Here is a tiny trained network, its code and every weight. The questions are about switching its units off for an input and a class, where a switched-off unit gives its printed mean instead of its output.

import numpy as np


def w(rows, s, z=0):
    codes = np.array(rows[::2]) - 128.0
    scale = np.full(codes.shape[1], s)
    scale[-1] = z or s
    return codes * scale


def norm(h):
    return h / np.sqrt((h * h).mean(-1, keepdims=True) + 1e-5)


def f(y):
    return np.maximum(y, 0)


def log_softmax(a):
    a = a - a.max(-1, keepdims=True)
    return a - np.log(np.exp(a).sum(-1, keepdims=True))


def net(x, mask):
    res = np.array(x, float).reshape(1, 2) / 4 @ E
    u = 0
    for l in range(3):
        y = f(norm(res) @ A[l][:, :-1].T + A[l][:, -1])
        res = res + np.where(mask[u : u + 5], y, B[l][:, -1]) @ B[l][:, :-1]
        u += 5
    return log_softmax(norm(res)[-1] @ U[:, :-1].T + U[:, -1])


A, B = {}, {}
E = w([
[22,86,171,186,127,87,79,135,103,246],'x0',
[59,152,103,116,107,46,70,57,38,103],'x1',
],0.012)
A[0] = w([
[134,241,118,201,68,222,128,237,189,107,155],'L0N0',
[156,91,116,134,41,185,124,179,154,164,4],'L0N1',
[53,74,161,90,246,177,66,83,160,94,18],'L0N2',
[168,137,117,118,127,68,253,77,135,116,145],'L0N3',
[116,74,153,243,147,84,81,114,151,121,149],'L0N4',
],0.0056,0.0023)
B[0] = w([
[73,160,123,207,149,153,125,65,113,136,254],'L0N0',
[164,162,135,61,172,206,246,20,197,110,178],'L0N1',
[90,117,154,132,84,100,74,104,164,104,137],'L0N2',
[102,90,115,112,98,146,97,116,97,158,204],'L0N3',
[170,178,109,88,72,175,132,112,168,59,209],'L0N4',
],0.011,0.0052)
A[1] = w([
[184,135,51,131,70,118,254,79,160,77,126],'L1N0',
[154,164,112,139,183,218,159,203,111,42,18],'L1N1',
[72,46,214,149,155,78,143,151,156,248,251],'L1N2',
[66,183,130,83,110,202,84,27,103,72,66],'L1N3',
[110,96,161,173,90,124,119,108,190,148,139],'L1N4',
],0.0076,0.0023)
B[1] = w([
[89,106,195,117,127,44,132,142,79,148,225],'L1N0',
[111,49,89,140,129,120,63,149,144,88,188],'L1N1',
[192,52,113,136,137,103,112,176,121,41,182],'L1N2',
[168,188,112,108,83,157,178,152,142,244,246],'L1N3',
[135,79,141,112,101,147,132,135,99,128,168],'L1N4',
],0.011)
A[2] = w([
[221,75,93,54,60,58,73,213,50,4,18],'L2N0',
[166,27,149,64,86,166,45,183,51,174,182],'L2N1',
[45,222,43,132,81,25,113,86,44,153,122],'L2N2',
[61,244,120,108,161,79,77,4,4,80,175],'L2N3',
[245,113,66,3,116,73,172,155,75,98,2],'L2N4',
],0.0058,0.0017)
B[2] = w([
[61,119,76,134,45,124,55,255,127,94,218],'L2N0',
[87,204,51,73,130,97,26,130,83,70,223],'L2N1',
[105,63,187,209,210,189,201,101,209,35,254],'L2N2',
[230,4,163,159,248,160,175,145,161,140,203],'L2N3',
[76,139,114,138,57,128,11,125,129,124,204],'L2N4',
],0.0088,0.0083)
U = w([
[164,35,180,188,178,183,204,101,179,46,176],'0',
[82,105,116,116,45,120,6,189,125,58,240],'1',
[99,234,131,92,40,154,185,96,121,210,168],'2',
[130,197,136,119,179,66,130,167,125,120,26],'3',
[209,170,136,91,174,122,78,93,96,134,2],'4',
[146,181,144,118,114,40,131,122,142,108,30],'5',
],0.012,0.0034)

Each question gives the input, the list of numbers given to net, and the class t.
The units are the neurons (one row each of A and B). Each row of codes is followed by its name. A weight is (code - 128) times the scale printed after its matrix; where a second scale follows, it is the last column's (A, B and U).
mask holds one flag per neuron, layer by layer. A switched-off neuron (its flag False) gives its mean, the last column of its row in B, instead of its output. The means were averaged over made-up inputs and are rounded, as every weight is.
A unit's drop is (log p(t) with every unit on - log p(t) with that unit switched off) / (log p(t) with every unit on - log p(t) with every unit switched off).
The circuit of an input: a set's keep is (log p(t) with only the set's units on - log p(t) with every unit switched off) / (log p(t) with every unit on - log p(t) with every unit switched off). Starting from the 12 units with the biggest drops (on a tie, the unit counted first), units are removed one at a time, each time the one whose removal leaves the highest keep (on an exact tie, the one counted first), for as long as the keep stays at least 0.8.
units of the circuit, in order: the units of the circuit, biggest drop first
k most important neurons: the k neurons with the biggest drops, biggest first
k most important neurons of layer l: the k neurons of layer l with the biggest drops, biggest first
drop when u is switched off: that unit's drop, to one decimal
input [-4,4], class 0: units of the circuit, in order	[L2N3]
input [-4,5], class 0: 3 most important neurons	[L2N2 L1N2 L2N3]
input [-7,-6], class 1: 2 most important neurons	[L1N1 L1N0]
input [7,8], class 0: units of the circuit, in order	[L2N2 L2N3]
input [-5,6], class 0: 2 most important neurons of layer 1	[L1N2 L1N1]
input [3,-3], class 2: 3 most important neurons	[L0N4 L0N1 L2N2]
input [5,6], class 0: 2 most important neurons	[L2N2 L0N4]
input [-2,-3], class 2: 2 most important neurons	[L0N0 L2N2]
input [-2,-2], class 2: 3 most important neurons	[L0N0 L2N2 L2N3]
input [2,3], class 2: 2 most important neurons	[L1N3 L0N4]
input [-5,-4], class 1: 3 most important neurons	[L1N1 L1N0 L2N2]
input [0,4], class 0: 2 most important neurons	[L2N2 L0N1]
input [-8,-7], class 1: 3 most important neurons of layer 1	[L1N1 L1N0 L1N3]
input [-2,0], class 2: units of the circuit, in order	[L1N3]
input [2,0], class 2: drop when L0N4 is switched off	1.2
input [-6,-1], class 1: drop when L2N1 is switched off	0.0
input [0,-2], class 2: drop when L2N2 is switched off	0.2
